Below is a small trained network, with its code and all its weights. Each question gives an input and a class and asks what happens when units are switched off, that is, made to give their printed mean instead of their output.

import numpy as np


def w(rows, s, z=0):
    codes = np.array(rows[::2]) - 128.0
    scale = np.full(codes.shape[1], s)
    scale[-1] = z or s
    return codes * scale


def norm(h):
    return h / np.sqrt((h * h).mean(-1, keepdims=True) + 1e-5)


def f(y):
    return np.maximum(y, 0)


def log_softmax(a):
    a = a - a.max(-1, keepdims=True)
    return a - np.log(np.exp(a).sum(-1, keepdims=True))


def net(x, mask):
    res = np.array(x, float).reshape(1, 4) / 4 @ E
    u = 0
    for l in range(2):
        y = f(norm(res) @ A[l][:, :-1].T + A[l][:, -1])
        res = res + np.where(mask[u : u + 6], y, B[l][:, -1]) @ B[l][:, :-1]
        u += 6
    return log_softmax(norm(res)[-1] @ U[:, :-1].T + U[:, -1])


A, B = {}, {}
E = w([
[195,101,91,146,159,136,119,178,204,111,74,101],'x0',
[176,204,85,150,169,142,194,145,90,101,56,3],'x1',
[52,159,197,193,147,73,117,108,177,62,91,68],'x2',
[143,147,166,124,176,77,78,77,224,70,232,58],'x3',
],0.0042)
A[0] = w([
[2,157,215,227,115,89,173,46,52,100,137,135,119],'L0N0',
[41,116,194,247,75,54,133,104,124,121,9,137,71],'L0N1',
[137,99,31,83,73,229,215,229,59,219,23,156,151],'L0N2',
[51,21,162,170,79,105,43,124,158,137,182,202,2],'L0N3',
[193,159,33,69,140,120,144,195,201,96,166,54,152],'L0N4',
[164,139,56,102,121,197,191,179,87,187,78,121,11],'L0N5',
],0.004,0.0033)
B[0] = w([
[239,35,147,119,249,196,171,60,60,78,223,187,211],'L0N0',
[207,92,146,207,182,119,171,43,54,93,161,93,191],'L0N1',
[163,217,67,164,26,203,253,208,82,177,48,19,255],'L0N2',
[60,168,90,35,42,108,75,197,205,217,77,90,191],'L0N3',
[158,121,100,186,149,86,71,131,127,176,111,177,190],'L0N4',
[88,234,40,181,73,75,211,163,77,173,35,64,171],'L0N5',
],0.005,0.0068)
A[1] = w([
[175,104,49,173,93,152,107,165,82,201,127,217,211],'L1N0',
[151,240,95,212,172,68,191,133,165,50,63,2,196],'L1N1',
[101,108,185,210,107,75,106,121,188,54,112,153,36],'L1N2',
[132,108,145,40,29,188,158,135,139,192,179,163,124],'L1N3',
[76,174,91,38,71,223,154,217,79,122,169,112,78],'L1N4',
[222,90,36,100,206,207,158,156,191,123,165,87,254],'L1N5',
],0.0046,0.0023)
B[1] = w([
[202,144,127,226,164,135,150,98,43,161,188,40,216],'L1N0',
[81,162,84,142,111,75,70,205,201,216,136,131,254],'L1N1',
[201,144,95,142,122,176,178,119,91,134,123,116,148],'L1N2',
[88,109,192,86,233,55,62,147,231,1,132,188,197],'L1N3',
[157,107,170,182,153,111,93,38,149,110,137,94,196],'L1N4',
[182,82,201,219,129,91,107,87,123,163,120,179,213],'L1N5',
],0.0058,0.0077)
U = w([
[63,146,48,77,109,165,139,182,161,86,77,134,18],'0',
[216,43,215,210,220,126,125,37,57,134,214,176,195],'1',
[70,100,162,51,176,66,21,170,244,125,189,222,209],'2',
[34,107,27,30,67,190,224,145,119,2,70,195,2],'3',
[139,221,35,180,49,173,205,219,58,229,50,52,184],'4',
[40,108,44,28,107,209,212,144,121,35,64,192,2],'5',
],0.0069,0.0048)

Each question gives the input, the list of numbers given to net, and the class t.
The units are the neurons (one row each of A and B). Each row of codes is followed by its name. A weight is (code - 128) times the scale printed after its matrix; where a second scale follows, it is the last column's (A, B and U).
mask holds one flag per neuron, layer by layer. A switched-off neuron (its flag False) gives its mean, the last column of its row in B, instead of its output. The means were averaged over made-up inputs and are rounded, as every weight is.
A unit's drop is (log p(t) with every unit on - log p(t) with that unit switched off) / (log p(t) with every unit on - log p(t) with every unit switched off).
The circuit of an input: a set's keep is (log p(t) with only the set's units on - log p(t) with every unit switched off) / (log p(t) with every unit on - log p(t) with every unit switched off). Starting from all 12 units, units are removed one at a time, each time the one whose removal leaves the highest keep (on an exact tie, the one counted first), for as long as the keep stays at least 0.8.
units of the circuit, in order: the units of the circuit, biggest drop first
k most important neurons: the k neurons with the biggest drops, biggest first
k most important neurons of layer l: the k neurons of layer l with the biggest drops, biggest first
drop when u is switched off: that unit's drop, to one decimal
input [6,-8,-4,-1], class 2: units of the circuit, in order : [L1N3]
input [4,6,7,2], class 2: units of the circuit, in order : [L1N1 L0N2]
input [-1,6,8,-1], class 1: 2 most important neurons of layer 0 : [L0N0 L0N2]
input [3,5,5,7], class 2: units of the circuit, in order : [L1N1 L0N2]
input [-2,8,1,7], class 2: 2 most important neurons of layer 1 : [L1N1 L1N0]
input [-2,7,8,-4], class 1: units of the circuit, in order : [L0N0 L0N2]
input [0,-2,-4,6], class 2: 2 most important neurons : [L0N0 L0N2]
input [6,-1,5,3], class 2: 3 most important neurons of layer 0 : [L0N0 L0N2 L0N5]
input [-6,7,6,-1], class 1: 2 most important neurons : [L0N0 L0N2]
input [5,-6,-3,3], class 2: 2 most important neurons : [L0N3 L0N0]
input [-1,8,5,0], class 1: 4 most important neurons : [L0N2 L0N3 L0N0 L0N5]
input [-8,-7,-6,3], class 2: 2 most important neurons : [L1N3 L0N3]
input [0,-7,4,2], class 2: drop when L0N3 is switched off : 2.3
input [-7,1,2,-3], class 1: drop when L0N0 is switched off : 0.5
input [-4,1,-2,0], class 1: most important neuron of layer 1 : [L1N4]
input [-5,-5,-7,3], class 2: drop when L0N0 is switched off : 0.1
input [-4,-5,1,-6], class 1: drop when L1N3 is switched off : 0.2
